Below are the code and all the weights of a small trained network. Each question names an input and a target symbol and asks about switching units off, where a switched-off unit gives its printed mean instead of its output.

import numpy as np


def w(rows, s, z=0):
    codes = np.array(rows[::2]) - 128.0
    scale = np.full(codes.shape[1], s)
    scale[-1] = z or s
    return codes * scale


def f(y):
    return y / 2 * (1 + np.tanh(0.7978845608 * (y + 0.044715 * y**3)))


def softmax(a):
    e = np.exp(a - a.max(-1, keepdims=True))
    return e / e.sum(-1, keepdims=True)


def log_softmax(a):
    a = a - a.max(-1, keepdims=True)
    return a - np.log(np.exp(a).sum(-1, keepdims=True))


def net(x, mask):
    ids = ['ΓΠαεζθλμξστω'.index(c) for c in x.split()]
    T = len(ids)
    res = E[ids] + P[:T]
    u = 0
    for l in range(3):
        r = res
        for j in range(2):
            rows = slice(2 * j, 2 * j + 2)
            q, k, v = (r @ M[l][rows].T for M in (Q, K, V))
            z = softmax(np.where(np.tri(T) > 0, q @ k.T / 2**0.5, -1e9)) @ v
            o = O[l][rows]
            res = res + np.where(mask[u + j], z, o[:, -1]) @ o[:, :-1]
        u += 2
        y = f(res @ A[l][:, :-1].T + A[l][:, -1])
        res = res + np.where(mask[u : u + 8], y, B[l][:, -1]) @ B[l][:, :-1]
        u += 8
    return log_softmax(res[-1] @ U[:, :-1].T + U[:, -1])


Q, K, V, O, A, B = {}, {}, {}, {}, {}, {}
E = w([
[156,44,111,136,165,209,102,161,105,64,199],'Γ',
[189,54,98,72,135,157,153,116,167,92,187],'Π',
[146,120,86,79,103,67,202,86,161,183,65],'α',
[99,44,152,113,140,139,75,46,48,253,160],'ε',
[103,212,125,187,35,164,139,240,207,112,46],'ζ',
[110,154,74,210,68,123,65,67,96,183,92],'θ',
[166,102,24,29,62,87,122,165,190,87,215],'λ',
[136,76,68,188,101,178,51,191,87,58,227],'μ',
[195,77,40,126,116,189,179,182,161,137,221],'ξ',
[179,106,69,102,133,119,99,206,115,53,232],'σ',
[65,218,204,76,143,28,74,117,125,76,48],'τ',
[170,147,109,188,95,73,156,112,86,147,95],'ω',
],0.0061)
P = w([
[223,111,178,200,49,82,215,185,32,119,72],'0',
[137,164,26,107,56,104,3,137,177,185,139],'1',
[95,172,52,114,76,123,42,123,183,166,150],'2',
[70,147,58,124,104,127,76,133,185,161,145],'3',
[67,132,79,130,118,138,82,127,190,148,135],'4',
[62,108,75,139,137,129,106,136,200,148,131],'5',
[63,87,72,141,152,136,115,136,206,142,119],'6',
],0.0038)
Q[0] = w([
[178,110,14,98,95,81,25,71,82,149,208],'0.h1',
[63,118,41,157,86,245,132,229,229,69,99],'0.h1',
[168,15,189,90,185,242,138,157,44,234,253],'0.h2',
[183,107,22,134,77,118,111,65,85,124,168],'0.h2',
],0.005)
K[0] = w([
[234,2,132,144,172,64,200,19,3,193,195],'0.h1',
[176,204,155,162,53,108,181,175,138,113,2],'0.h1',
[138,24,88,160,148,185,98,75,32,248,243],'0.h2',
[191,109,49,246,32,196,170,135,138,192,68],'0.h2',
],0.0049)
V[0] = w([
[137,102,220,15,206,60,166,68,80,23,152],'0.h1',
[78,161,108,7,140,2,86,55,133,85,109],'0.h1',
[197,81,32,79,91,153,201,110,206,248,135],'0.h2',
[200,148,72,182,59,131,166,236,170,19,102],'0.h2',
],0.0047)
O[0] = w([
[200,140,197,38,194,54,122,182,76,119,88,67],'0.h1',
[117,174,133,36,160,24,48,148,164,159,99,255],'0.h1',
[154,135,60,99,86,170,226,118,162,149,100,26],'0.h2',
[185,153,183,143,16,74,137,253,127,135,154,207],'0.h2',
],0.0052,0.0021)
A[0] = w([
[124,79,31,206,63,254,164,101,143,179,199,187],'0.n1',
[54,211,99,150,90,112,71,166,165,33,129,245],'0.n2',
[111,164,181,195,92,181,129,154,154,119,62,107],'0.n3',
[214,32,173,148,157,128,157,166,30,33,219,204],'0.n4',
[88,105,186,90,247,96,106,60,60,143,72,144],'0.n5',
[110,138,132,164,95,90,115,84,94,245,53,209],'0.n6',
[91,103,103,22,238,104,89,41,154,146,112,161],'0.n7',
[97,242,201,137,82,60,106,212,122,43,18,253],'0.n8',
],0.0051,0.0034)
B[0] = w([
[99,6,19,165,193,77,149,16,78,81,214,165],'0.n1',
[70,196,123,168,116,150,60,192,196,124,135,225],'0.n2',
[71,143,176,174,181,116,171,124,119,59,67,136],'0.n3',
[228,18,183,115,145,133,164,161,38,74,252,129],'0.n4',
[140,91,66,162,193,41,196,50,66,84,133,155],'0.n5',
[71,126,154,214,90,40,125,24,96,206,35,166],'0.n6',
[93,43,19,154,160,93,131,89,129,105,213,162],'0.n7',
[107,221,148,196,103,77,137,217,162,119,81,254],'0.n8',
],0.0043,0.0083)
Q[1] = w([
[89,213,187,154,177,127,189,122,79,60,4],'1.h1',
[75,154,128,168,171,144,214,62,79,114,27],'1.h1',
[111,138,155,150,161,133,182,134,124,47,98],'1.h2',
[165,69,97,105,138,219,177,96,137,221,167],'1.h2',
],0.0044)
K[1] = w([
[16,181,60,64,195,223,11,137,249,127,186],'1.h1',
[3,129,25,89,240,196,11,22,240,234,102],'1.h1',
[49,216,185,236,28,89,72,212,214,52,44],'1.h2',
[119,124,78,126,174,140,139,125,136,88,145],'1.h2',
],0.0055)
V[1] = w([
[242,134,228,134,106,87,183,246,22,2,170],'1.h1',
[90,71,114,193,186,171,26,135,39,52,214],'1.h1',
[146,74,10,136,104,103,171,81,57,162,194],'1.h2',
[77,192,143,148,96,130,75,200,200,71,122],'1.h2',
],0.0041)
O[1] = w([
[191,106,172,59,108,74,145,167,27,161,187,166],'1.h1',
[91,171,199,253,187,76,96,107,92,159,181,99],'1.h1',
[167,180,161,166,49,175,184,116,182,192,159,65],'1.h2',
[53,92,92,136,154,41,72,138,171,94,148,253],'1.h2',
],0.0046,0.0058)
A[1] = w([
[183,56,214,75,160,223,193,98,67,142,76,120],'1.n1',
[130,199,200,143,75,127,117,163,173,193,42,164],'1.n2',
[121,203,180,143,38,158,134,150,170,165,25,163],'1.n3',
[202,111,78,3,87,169,106,212,132,106,195,182],'1.n4',
[205,86,240,194,205,139,185,122,23,129,192,93],'1.n5',
[86,89,55,128,207,114,106,122,157,43,116,178],'1.n6',
[120,159,177,142,63,127,119,123,128,224,80,208],'1.n7',
[197,61,36,33,85,178,222,196,208,55,180,251],'1.n8',
],0.0051,0.0029)
B[1] = w([
[234,146,187,41,198,214,236,83,40,30,62,129],'1.n1',
[100,210,170,189,77,146,239,196,147,164,67,209],'1.n2',
[33,172,188,170,83,176,252,224,142,171,53,193],'1.n3',
[136,193,50,34,153,149,33,201,185,113,228,175],'1.n4',
[192,159,225,147,159,145,164,100,65,144,220,149],'1.n5',
[104,114,48,140,164,84,20,80,170,95,206,255],'1.n6',
[82,108,189,117,58,109,247,114,38,226,67,160],'1.n7',
[183,223,4,69,66,163,121,150,251,84,164,189],'1.n8',
],0.0048,0.0059)
Q[2] = w([
[101,187,162,136,93,32,155,183,122,127,84],'2.h1',
[187,175,76,62,74,129,75,167,168,147,228],'2.h1',
[154,146,75,104,174,247,100,165,241,13,253],'2.h2',
[189,127,82,120,154,237,86,70,174,69,221],'2.h2',
],0.0044)
K[2] = w([
[74,137,99,170,173,59,135,202,194,28,89],'2.h1',
[222,121,194,130,56,104,209,220,63,71,163],'2.h1',
[229,151,183,146,131,100,224,222,98,2,119],'2.h2',
[238,119,148,89,164,98,164,175,112,17,164],'2.h2',
],0.004)
V[2] = w([
[66,110,115,233,73,38,22,176,148,165,227],'2.h1',
[88,153,14,70,123,108,83,183,250,19,49],'2.h1',
[171,120,253,79,234,107,26,130,6,98,108],'2.h2',
[65,2,210,215,115,140,178,57,44,158,35],'2.h2',
],0.0042)
O[2] = w([
[28,42,118,82,86,7,161,83,109,162,223,245],'2.h1',
[215,41,74,48,148,155,48,162,21,147,130,215],'2.h1',
[42,104,180,59,210,250,154,241,194,173,133,92],'2.h2',
[79,2,210,39,28,150,28,114,170,90,108,113],'2.h2',
],0.004,0.011)
A[2] = w([
[90,94,89,210,85,65,143,19,129,179,79,216],'2.n1',
[137,106,35,132,93,87,108,79,130,185,88,252],'2.n2',
[188,133,39,74,105,171,48,160,153,26,153,136],'2.n3',
[189,202,117,216,183,227,111,135,225,2,99,85],'2.n4',
[156,27,94,40,124,97,78,61,47,159,224,132],'2.n5',
[73,94,62,148,182,100,28,102,192,45,196,139],'2.n6',
[71,182,203,151,97,145,195,201,200,208,48,154],'2.n7',
[134,139,83,45,248,207,104,216,136,229,160,132],'2.n8',
],0.0049,0.0043)
B[2] = w([
[67,109,109,139,176,151,156,158,123,136,46,241],'2.n1',
[79,83,124,159,144,37,187,122,111,136,59,230],'2.n2',
[150,136,89,61,121,187,79,64,86,23,102,182],'2.n3',
[215,108,223,221,131,145,18,213,166,167,3,144],'2.n4',
[215,40,230,174,23,82,70,209,39,222,119,189],'2.n5',
[76,149,73,163,179,135,138,71,199,76,182,247],'2.n6',
[216,44,215,71,19,70,117,178,47,189,151,162],'2.n7',
[51,72,100,93,210,199,165,229,54,189,78,167],'2.n8',
],0.0051,0.013)
U = w([
[147,29,211,132,71,83,128,217,17,247,35,216],'Γ',
[62,176,37,166,253,96,198,36,217,78,88,253],'Π',
[182,149,129,114,113,160,53,63,96,40,32,97],'α',
[93,178,106,110,179,143,216,141,116,175,182,9],'ε',
[188,111,148,101,32,92,83,48,104,80,214,91],'ζ',
[172,174,71,119,141,121,150,99,20,129,147,32],'θ',
[101,137,182,110,102,110,177,97,175,149,250,71],'λ',
[157,151,118,169,206,200,90,173,107,144,24,75],'μ',
[195,204,134,200,128,110,96,105,161,175,168,94],'ξ',
[76,56,115,51,123,217,106,160,97,105,145,102],'σ',
[107,196,138,76,100,166,158,89,200,58,155,156],'τ',
[159,86,184,147,105,155,45,141,226,121,106,40],'ω',
],0.0046,0.0037)

Each question gives the input, a string of symbols that net reads in full, and the target symbol t.
The units are the heads (2 rows each of Q, K, V and O) and the neurons (one row each of A and B). Each row of codes is followed by its name. A weight is (code - 128) times the scale printed after its matrix; where a second scale follows, it is the last column's (O, A, B and U).
mask holds one flag per unit, layer by layer, with each layer's heads first. A switched-off unit (its flag False) gives its mean, the last column of its rows in O or B, instead of its output. The means were averaged over made-up inputs and are rounded, as every weight is.
A unit's drop is (log p(t) with every unit on - log p(t) with that unit switched off) / (log p(t) with every unit on - log p(t) with every unit switched off).
unit that matters most: the unit with the biggest drop
k most important neurons: the k neurons with the biggest drops, biggest first
k most important neurons of layer l: the k neurons of layer l with the biggest drops, biggest first
heads that matter: for each layer, one digit per head in row order, 1 if its drop is at least 0.15 and else 0, layers parted by /
input ε α σ, target ω: unit that matters most -> 1.h2
input ε σ ζ ω Π, target ω: 2 most important neurons of layer 0 -> 0.n2, 0.n8
input τ ζ ζ Γ Π, target σ: heads that matter -> 00 / 00 / 01
input τ τ τ ζ, target Γ: 3 most important neurons -> 0.n7, 0.n5, 1.n3
input Γ τ Π τ ζ τ Γ, target Γ: 2 most important neurons of layer 0 -> 0.n4, 0.n2
input ξ τ Π Π τ λ, target ξ: 3 most important neurons -> 0.n4, 0.n1, 1.n8
input θ μ μ ζ τ, target Γ: 3 most important neurons -> 0.n1, 2.n7, 1.n3
input μ ζ ζ Π τ σ, target λ: heads that matter -> 10 / 10 / 10
input ζ ξ ξ τ τ ε θ, target Γ: 2 most important neurons -> 1.n7, 2.n6
input ε ζ ζ σ ζ Π μ, target ω: 2 most important neurons -> 1.n1, 0.n2
input Π Π Π μ, target μ: 2 most important neurons -> 1.n1, 2.n4
input θ τ θ, target Π: heads that matter -> 11 / 10 / 10
input τ τ Π ε ζ, target Γ: 3 most important neurons -> 0.n5, 1.n3, 0.n7
input τ τ σ α τ τ θ, target Γ: unit that matters most -> 2.h1
input α τ τ τ, target Π: heads that matter -> 00 / 00 / 00
input ε α θ Γ, target ω: heads that matter -> 10 / 01 / 11
input μ θ ξ θ ζ τ ζ, target Π: heads that matter -> 10 / 10 / 01
input ζ τ τ, target Π: heads that matter -> 00 / 01 / 00
input ζ Π ε λ α, target Γ: heads that matter -> 00 / 01 / 00
input μ ε ζ ξ, target λ: 2 most important neurons -> 0.n4, 1.n5
input τ ε ε, target Π: heads that matter -> 01 / 10 / 10
input μ τ ζ λ, target λ: heads that matter -> 10 / 10 / 10
input τ τ τ τ μ, target σ: 2 most important neurons of layer 0 -> 0.n8, 0.n6
input θ ζ μ τ τ ζ, target Π: heads that matter -> 10 / 11 / 01
input ζ τ ζ λ τ μ, target ζ: most important neuron -> 2.n5
input μ τ τ ε ζ τ μ, target λ: 2 most important neurons -> 0.n4, 1.n5
input σ ζ ζ ζ Γ, target ε: 2 most important neurons of layer 0 -> 0.n4, 0.n6
input λ τ ξ, target θ: unit that matters most -> 2.h2
input λ τ Γ τ τ ε λ, target θ: 2 most important neurons -> 1.n8, 1.n4
input Π ε ζ τ Π, target μ: 2 most important neurons of layer 1 -> 1.n1, 1.n8
